Here is a tiny trained network, its code and every weight. The questions are about switching its units off for an input and a class, where a switched-off unit gives its printed mean instead of its output.

import numpy as np


def w(rows, s, z=0):
    codes = np.array(rows[::2]) - 128.0
    scale = np.full(codes.shape[1], s)
    scale[-1] = z or s
    return codes * scale


def f(y):
    return np.maximum(y, 0)


def log_softmax(a):
    a = a - a.max(-1, keepdims=True)
    return a - np.log(np.exp(a).sum(-1, keepdims=True))


def net(x, mask):
    res = np.array(x, float).reshape(1, 5) / 4 @ E
    y = f(res @ A[0][:, :-1].T + A[0][:, -1])
    res = res + np.where(mask, y, B[0][:, -1]) @ B[0][:, :-1]
    return log_softmax(res[-1] @ U[:, :-1].T + U[:, -1])


A, B = {}, {}
E = w([
[6,128,36,152,200,132,61],'x0',
[120,138,139,128,127,119,132],'x1',
[73,169,33,118,66,190,205],'x2',
[174,190,169,223,103,174,72],'x3',
[117,114,134,101,107,149,99],'x4',
],0.012)
A[0] = w([
[192,115,141,18,101,94,199,200],'N0',
[213,163,202,204,33,189,147,140],'N1',
[112,207,101,181,140,172,44,101],'N2',
[126,131,150,109,117,112,169,125],'N3',
[76,111,150,71,184,20,77,204],'N4',
[164,88,117,93,14,115,121,180],'N5',
[186,88,213,191,183,82,86,212],'N6',
[105,194,145,160,121,86,157,190],'N7',
[175,98,140,22,99,83,196,202],'N8',
[152,82,120,53,94,58,184,199],'N9',
[212,81,241,172,135,49,95,194],'N10',
[97,204,68,104,76,195,188,188],'N11',
[2,55,63,91,191,41,172,159],'N12',
[142,105,89,152,157,153,182,142],'N13',
[137,81,165,114,154,166,75,218],'N14',
[157,68,144,108,214,106,78,253],'N15',
],0.0084,0.0043)
B[0] = w([
[43,204,139,144,188,95,134,228],'N0',
[203,125,205,77,80,169,159,241],'N1',
[24,232,138,191,245,64,134,199],'N2',
[100,159,130,124,96,111,143,156],'N3',
[172,63,58,149,136,71,114,209],'N4',
[125,143,163,129,169,124,181,186],'N5',
[123,66,174,140,115,147,70,232],'N6',
[111,153,146,117,95,141,96,159],'N7',
[68,178,144,161,189,112,106,225],'N8',
[25,158,97,146,206,95,114,210],'N9',
[89,96,217,118,61,131,62,251],'N10',
[112,191,162,62,74,254,178,225],'N11',
[136,22,144,44,69,184,75,243],'N12',
[90,111,134,104,130,181,132,155],'N13',
[115,110,179,136,159,88,90,175],'N14',
[165,75,106,176,200,81,99,208],'N15',
],0.0086,0.014)
U = w([
[89,144,154,187,213,2,114,220],'0',
[116,59,167,75,78,183,93,222],'1',
[48,228,90,125,182,136,154,172],'2',
[204,172,154,108,92,160,200,2],'3',
[172,39,70,108,151,55,99,29],'4',
],0.0089,0.002)

Each question gives the input, the list of numbers given to net, and the class t.
The units are the neurons (one row each of A and B). Each row of codes is followed by its name. A weight is (code - 128) times the scale printed after its matrix; where a second scale follows, it is the last column's (A, B and U).
mask holds one flag per neuron, in row order. A switched-off neuron (its flag False) gives its mean, the last column of its row in B, instead of its output. The means were averaged over made-up inputs and are rounded, as every weight is.
A unit's drop is (log p(t) with every unit on - log p(t) with that unit switched off) / (log p(t) with every unit on - log p(t) with every unit switched off).
The circuit of an input: a set's keep is (log p(t) with only the set's units on - log p(t) with every unit switched off) / (log p(t) with every unit on - log p(t) with every unit switched off). Starting from the 12 units with the biggest drops (on a tie, the unit counted first), units are removed one at a time, each time the one whose removal leaves the highest keep (on an exact tie, the one counted first), for as long as the keep stays at least 0.8.
units of the circuit, in order: the units of the circuit, biggest drop first
unit that matters most: the unit with the biggest drop
k most important neurons: the k neurons with the biggest drops, biggest first
drop of u: that unit's drop, to one decimal
input [-4,4,1,6,-4], class 3: units of the circuit, in order	N12, N1
input [-4,-4,1,3,-8], class 3: units of the circuit, in order	N12, N1
input [-3,-1,-8,3,-3], class 1: unit that matters most	N10
input [-8,-4,8,1,7], class 3: 3 most important neurons	N1, N2, N11
input [-5,-8,5,0,-2], class 2: 2 most important neurons	N0, N12
input [1,-1,7,-2,-7], class 1: 2 most important neurons	N12, N2
input [-6,4,3,4,-7], class 3: 2 most important neurons	N12, N1
input [3,2,-3,0,1], class 4: 3 most important neurons	N0, N8, N9
input [7,-7,1,-4,5], class 1: 2 most important neurons	N12, N9
input [1,4,8,-2,-1], class 1: 3 most important neurons	N12, N2, N0
input [8,4,4,0,-1], class 1: 4 most important neurons	N12, N0, N9, N8
input [4,-4,-1,0,0], class 4: 2 most important neurons	N0, N8
input [-2,-1,-3,-7,4], class 0: drop of N2	0.0
input [7,5,7,-2,8], class 1: drop of N12	1.6
input [7,5,4,-5,-5], class 1: drop of N12	0.4
input [-2,-7,7,1,7], class 3: unit that matters most	N2
